Below are the code and all the weights of a small trained network. Each question names an input and a class and asks about switching units off, where a switched-off unit gives its printed mean instead of its output.

import numpy as np


def w(rows, s, z=0):
    codes = np.array(rows[::2]) - 128.0
    scale = np.full(codes.shape[1], s)
    scale[-1] = z or s
    return codes * scale


def norm(h):
    return h / np.sqrt((h * h).mean(-1, keepdims=True) + 1e-5)


def f(y):
    return np.maximum(y, 0)


def log_softmax(a):
    a = a - a.max(-1, keepdims=True)
    return a - np.log(np.exp(a).sum(-1, keepdims=True))


def net(x, mask):
    res = np.array(x, float).reshape(1, 6) / 4 @ E
    u = 0
    for l in range(2):
        y = f(norm(res) @ A[l][:, :-1].T + A[l][:, -1])
        res = res + np.where(mask[u : u + 13], y, B[l][:, -1]) @ B[l][:, :-1]
        u += 13
    return log_softmax(norm(res)[-1] @ U[:, :-1].T + U[:, -1])


A, B = {}, {}
E = w([
[127,129,128,127],'x0',
[128,128,129,127],'x1',
[129,129,127,129],'x2',
[149,198,159,1],'x3',
[138,205,173,167],'x4',
[49,81,174,96],'x5',
],0.0075)
A[0] = w([
[104,182,248,191,105],'0.n1',
[198,157,67,156,2],'0.n2',
[146,160,111,118,61],'0.n3',
[168,173,63,118,102],'0.n4',
[71,87,173,96,98],'0.n5',
[191,76,74,73,82],'0.n6',
[65,97,183,87,80],'0.n7',
[226,169,53,119,96],'0.n8',
[31,147,177,134,25],'0.n9',
[62,61,53,85,112],'0.n10',
[151,197,239,184,111],'0.n11',
[181,138,154,38,172],'0.n12',
[99,107,217,109,71],'0.n13',
],0.012,0.0051)
B[0] = w([
[175,85,27,111,211],'0.n1',
[164,113,163,129,175],'0.n2',
[102,129,191,104,143],'0.n3',
[173,54,208,118,187],'0.n4',
[198,151,166,121,198],'0.n5',
[124,90,60,71,189],'0.n6',
[173,91,178,136,198],'0.n7',
[141,113,183,109,226],'0.n8',
[172,76,165,147,168],'0.n9',
[167,132,43,108,231],'0.n10',
[176,98,2,99,219],'0.n11',
[53,156,121,167,253],'0.n12',
[163,122,156,149,176],'0.n13',
],0.0093,0.0064)
A[1] = w([
[168,115,194,117,110],'1.n1',
[133,90,61,174,134],'1.n2',
[79,194,143,94,75],'1.n3',
[83,42,130,90,130],'1.n4',
[62,199,136,113,123],'1.n5',
[199,147,136,4,182],'1.n6',
[154,76,131,181,129],'1.n7',
[203,109,138,125,140],'1.n8',
[82,155,69,168,4],'1.n9',
[188,147,85,126,46],'1.n10',
[122,124,147,209,142],'1.n11',
[154,115,89,212,121],'1.n12',
[180,149,98,148,95],'1.n13',
],0.011,0.0027)
B[1] = w([
[198,48,203,203,171],'1.n1',
[53,252,185,128,209],'1.n2',
[72,153,133,235,142],'1.n3',
[240,220,79,123,173],'1.n4',
[29,191,185,216,139],'1.n5',
[58,129,133,224,254],'1.n6',
[106,163,253,164,192],'1.n7',
[154,110,127,48,212],'1.n8',
[118,154,178,141,137],'1.n9',
[108,122,123,87,176],'1.n10',
[87,142,111,55,150],'1.n11',
[98,126,154,95,193],'1.n12',
[40,56,139,100,171],'1.n13',
],0.0065,0.0096)
U = w([
[218,68,192,140,132],'0',
[162,123,6,109,247],'1',
[42,169,150,190,9],'2',
],0.016,0.0011)

Each question gives the input, the list of numbers given to net, and the class t.
The units are the neurons (one row each of A and B). Each row of codes is followed by its name. A weight is (code - 128) times the scale printed after its matrix; where a second scale follows, it is the last column's (A, B and U).
mask holds one flag per neuron, layer by layer. A switched-off neuron (its flag False) gives its mean, the last column of its row in B, instead of its output. The means were averaged over made-up inputs and are rounded, as every weight is.
A unit's drop is (log p(t) with every unit on - log p(t) with that unit switched off) / (log p(t) with every unit on - log p(t) with every unit switched off).
most important unit: the unit with the biggest drop
k most important neurons: the k neurons with the biggest drops, biggest first
k most important neurons of layer l: the k neurons of layer l with the biggest drops, biggest first
input [4,-3,2,4,-8,-8], class 0: 4 most important neurons of layer 0 -> [0.n4 0.n8 0.n11 0.n1]
input [0,-1,-3,3,-4,3], class 1: 2 most important neurons -> [0.n10 0.n4]
input [-3,-6,6,-6,0,-5], class 2: 2 most important neurons -> [0.n5 0.n7]
input [-6,0,3,5,5,-4], class 1: 2 most important neurons of layer 1 -> [1.n7 1.n2]
input [3,-8,1,-4,-6,3], class 1: most important neuron -> [0.n10]
input [1,-8,-1,-4,-5,1], class 1: 2 most important neurons of layer 0 -> [0.n10 0.n12]
input [-5,-7,6,-4,1,-3], class 2: 3 most important neurons of layer 0 -> [0.n5 0.n7 0.n9]
input [5,-6,-2,2,8,8], class 0: 4 most important neurons -> [0.n9 0.n7 0.n13 0.n10]
input [-4,-4,8,-5,-4,0], class 2: 3 most important neurons -> [1.n2 0.n11 0.n1]
input [8,-8,-8,5,-3,-4], class 2: 3 most important neurons of layer 0 -> [0.n12 0.n7 0.n9]
input [-5,7,0,7,-5,-2], class 2: 2 most important neurons of layer 0 -> [0.n12 0.n11]
input [6,0,-4,-7,7,-6], class 1: 2 most important neurons of layer 1 -> [1.n6 1.n1]
input [-4,-3,-3,-6,3,7], class 0: 3 most important neurons -> [0.n12 0.n9 1.n6]
input [-6,-5,-7,-6,-7,5], class 1: 4 most important neurons -> [0.n10 0.n12 1.n6 0.n4]
input [-2,8,4,-1,-7,-7], class 0: most important neuron -> [0.n4]
input [5,3,2,-6,8,6], class 1: 2 most important neurons -> [0.n1 0.n11]
input [4,-6,-1,-6,6,7], class 0: 2 most important neurons of layer 1 -> [1.n6 1.n7]
input [6,8,-1,-7,-5,1], class 2: 3 most important neurons of layer 0 -> [0.n11 0.n1 0.n6]
input [-7,6,8,-5,8,8], class 0: 2 most important neurons of layer 0 -> [0.n9 0.n10]
input [-6,-1,2,-5,5,-4], class 1: 4 most important neurons of layer 0 -> [0.n11 0.n1 0.n12 0.n7]
input [-8,3,7,-4,6,4], class 1: most important unit -> 0.n1
input [7,5,-8,0,7,7], class 0: 4 most important neurons of layer 0 -> [0.n9 0.n7 0.n13 0.n10]
input [0,-5,6,-1,6,7], class 0: 2 most important neurons -> [0.n9 0.n7]
